Below is a small trained network, with its code and all its weights. Each question gives an input and a class and asks what happens when units are switched off, that is, made to give their printed mean instead of their output.

import numpy as np


def w(rows, s, z=0):
    codes = np.array(rows[::2]) - 128.0
    scale = np.full(codes.shape[1], s)
    scale[-1] = z or s
    return codes * scale


def norm(h):
    return h / np.sqrt((h * h).mean(-1, keepdims=True) + 1e-5)


def f(y):
    return np.maximum(y, 0)


def log_softmax(a):
    a = a - a.max(-1, keepdims=True)
    return a - np.log(np.exp(a).sum(-1, keepdims=True))


def net(x, mask):
    res = np.array(x, float).reshape(1, 5) / 4 @ E
    u = 0
    for l in range(3):
        y = f(norm(res) @ A[l][:, :-1].T + A[l][:, -1])
        res = res + np.where(mask[u : u + 7], y, B[l][:, -1]) @ B[l][:, :-1]
        u += 7
    return log_softmax(norm(res)[-1] @ U[:, :-1].T + U[:, -1])


A, B = {}, {}
E = w([
[95,108,106,153,122,57,165,136,158],'x0',
[21,110,129,132,191,192,154,139,130],'x1',
[120,152,217,55,128,128,160,157,211],'x2',
[139,179,90,162,82,162,135,255,145],'x3',
[105,177,95,137,140,116,49,97,197],'x4',
],0.0057)
A[0] = w([
[13,153,134,96,178,144,119,110,110,154],'L0N1',
[131,99,98,96,100,132,151,206,99,86],'L0N2',
[86,101,94,189,142,178,141,101,118,169],'L0N3',
[182,154,143,91,180,215,50,133,75,48],'L0N4',
[82,70,72,179,147,2,182,153,181,3],'L0N5',
[190,105,136,110,105,82,79,106,133,164],'L0N6',
[91,130,102,135,117,139,31,95,202,26],'L0N7',
],0.0072,0.0032)
B[0] = w([
[169,58,96,91,70,135,109,146,186,254],'L0N1',
[51,123,121,79,107,106,26,88,93,196],'L0N2',
[191,107,69,155,154,150,129,157,132,228],'L0N3',
[73,180,142,199,49,113,254,35,169,202],'L0N4',
[125,197,170,165,61,198,191,40,136,224],'L0N5',
[157,40,67,118,107,175,123,177,193,231],'L0N6',
[114,187,63,54,141,66,161,116,109,207],'L0N7',
],0.0068,0.0044)
A[1] = w([
[116,166,224,63,137,122,163,155,218,104],'L1N1',
[102,170,208,64,177,100,121,163,167,5],'L1N2',
[140,68,180,119,128,124,206,158,24,123],'L1N3',
[166,178,67,193,144,150,129,161,80,100],'L1N4',
[114,129,70,172,140,112,105,70,102,175],'L1N5',
[147,57,103,108,176,96,121,2,150,98],'L1N6',
[113,223,74,160,133,129,93,194,161,89],'L1N7',
],0.0069,0.0031)
B[1] = w([
[203,127,76,234,200,124,161,134,43,236],'L1N1',
[204,112,94,188,198,113,138,112,57,157],'L1N2',
[90,255,65,60,159,83,58,104,192,188],'L1N3',
[133,100,162,166,193,96,159,133,108,202],'L1N4',
[227,153,160,106,192,122,188,170,119,220],'L1N5',
[72,136,240,142,119,129,107,199,67,253],'L1N6',
[80,90,232,76,128,98,91,114,78,217],'L1N7',
],0.0073,0.0053)
A[2] = w([
[87,233,156,186,65,168,181,53,131,55],'L2N1',
[195,52,131,79,2,93,111,91,119,77],'L2N2',
[75,185,190,86,134,93,103,159,81,90],'L2N3',
[75,162,134,177,60,143,119,224,84,120],'L2N4',
[85,103,120,78,208,185,150,118,187,99],'L2N5',
[49,52,95,106,155,234,186,154,142,103],'L2N6',
[122,246,55,7,185,47,141,105,143,5],'L2N7',
],0.0067,0.0024)
B[2] = w([
[137,181,133,107,111,177,248,33,161,235],'L2N1',
[97,127,52,90,117,188,108,168,253,229],'L2N2',
[61,85,167,140,129,124,49,99,97,245],'L2N3',
[92,47,236,84,139,136,155,56,133,225],'L2N4',
[155,142,93,171,68,104,136,199,171,200],'L2N5',
[198,161,72,64,32,92,51,127,237,235],'L2N6',
[2,171,32,149,138,158,79,114,67,253],'L2N7',
],0.0066,0.0036)
U = w([
[190,93,81,97,82,130,91,171,228,240],'0',
[210,138,110,196,209,109,168,137,66,102],'1',
[126,174,166,117,76,156,216,47,161,198],'2',
[79,72,251,98,126,118,67,118,101,87],'3',
[55,182,60,114,139,120,77,101,107,6],'4',
],0.015,0.0011)

Each question gives the input, the list of numbers given to net, and the class t.
The units are the neurons (one row each of A and B). Each row of codes is followed by its name. A weight is (code - 128) times the scale printed after its matrix; where a second scale follows, it is the last column's (A, B and U).
mask holds one flag per neuron, layer by layer. A switched-off neuron (its flag False) gives its mean, the last column of its row in B, instead of its output. The means were averaged over made-up inputs and are rounded, as every weight is.
A unit's drop is (log p(t) with every unit on - log p(t) with that unit switched off) / (log p(t) with every unit on - log p(t) with every unit switched off).
The circuit of an input: a set's keep is (log p(t) with only the set's units on - log p(t) with every unit switched off) / (log p(t) with every unit on - log p(t) with every unit switched off). Starting from the 12 units with the biggest drops (on a tie, the unit counted first), units are removed one at a time, each time the one whose removal leaves the highest keep (on an exact tie, the one counted first), for as long as the keep stays at least 0.8.
circuit, biggest first: the units of the circuit, biggest drop first
top k neurons: the k neurons with the biggest drops, biggest first
top k neurons in layer l: the k neurons of layer l with the biggest drops, biggest first
input [-7,1,8,2,-7], class 1: top 2 neurons in layer 1 => (L1N1; L1N2)
input [0,-6,0,8,-7], class 3: top neuron in layer 2 => (L2N4)
input [-4,-7,2,-6,-7], class 0: top 2 neurons => (L0N6; L2N2)
input [-2,6,-1,-8,5], class 3: top 2 neurons => (L1N6; L0N6)
input [0,3,1,-3,3], class 0: top 2 neurons => (L0N1; L1N3)
input [7,-1,1,-7,-8], class 4: top 2 neurons => (L1N3; L0N4)
input [-4,8,-6,-5,-4], class 0: circuit, biggest first => (L0N1; L2N6)
input [3,-6,-7,8,1], class 3: circuit, biggest first => (L1N7; L2N4)
input [7,-4,0,-6,7], class 2: top 3 neurons => (L0N5; L1N3; L2N1)
input [-5,-4,3,6,0], class 3: top 2 neurons => (L0N5; L1N7)
input [4,5,-4,0,-6], class 4: top 2 neurons => (L1N3; L0N6)
input [8,-1,6,4,8], class 2: top 4 neurons => (L0N5; L2N1; L1N3; L0N2)
input [-5,7,-2,-6,-4], class 0: top 2 neurons => (L0N1; L2N6)
input [-4,-2,-1,-4,3], class 2: top 3 neurons => (L0N4; L1N7; L2N1)
input [3,-4,-7,8,-6], class 3: circuit, biggest first => (L0N2; L2N4)
input [-2,7,-2,7,-7], class 0: top 2 neurons => (L2N6; L1N6)
input [8,6,-1,0,3], class 2: circuit, biggest first => (L0N5)
input [-5,-2,2,1,4], class 2: top 3 neurons => (L0N4; L2N1; L1N3)
input [-5,4,3,4,-7], class 4: top 2 neurons => (L1N3; L0N5)
input [-3,2,-3,4,3], class 3: top 2 neurons in layer 0 => (L0N6; L0N5)
input [-5,5,-5,2,-6], class 4: top neuron in layer 2 => (L2N6)
input [8,2,-3,-8,0], class 2: top 2 neurons in layer 2 => (L2N1; L2N4)
input [6,6,-7,-1,5], class 1: top 2 neurons in layer 1 => (L1N5; L1N4)
input [-7,6,-3,0,-3], class 2: top 2 neurons in layer 0 => (L0N4; L0N6)
input [0,3,-8,-2,8], class 1: top 4 neurons in layer 1 => (L1N5; L1N3; L1N4; L1N6)
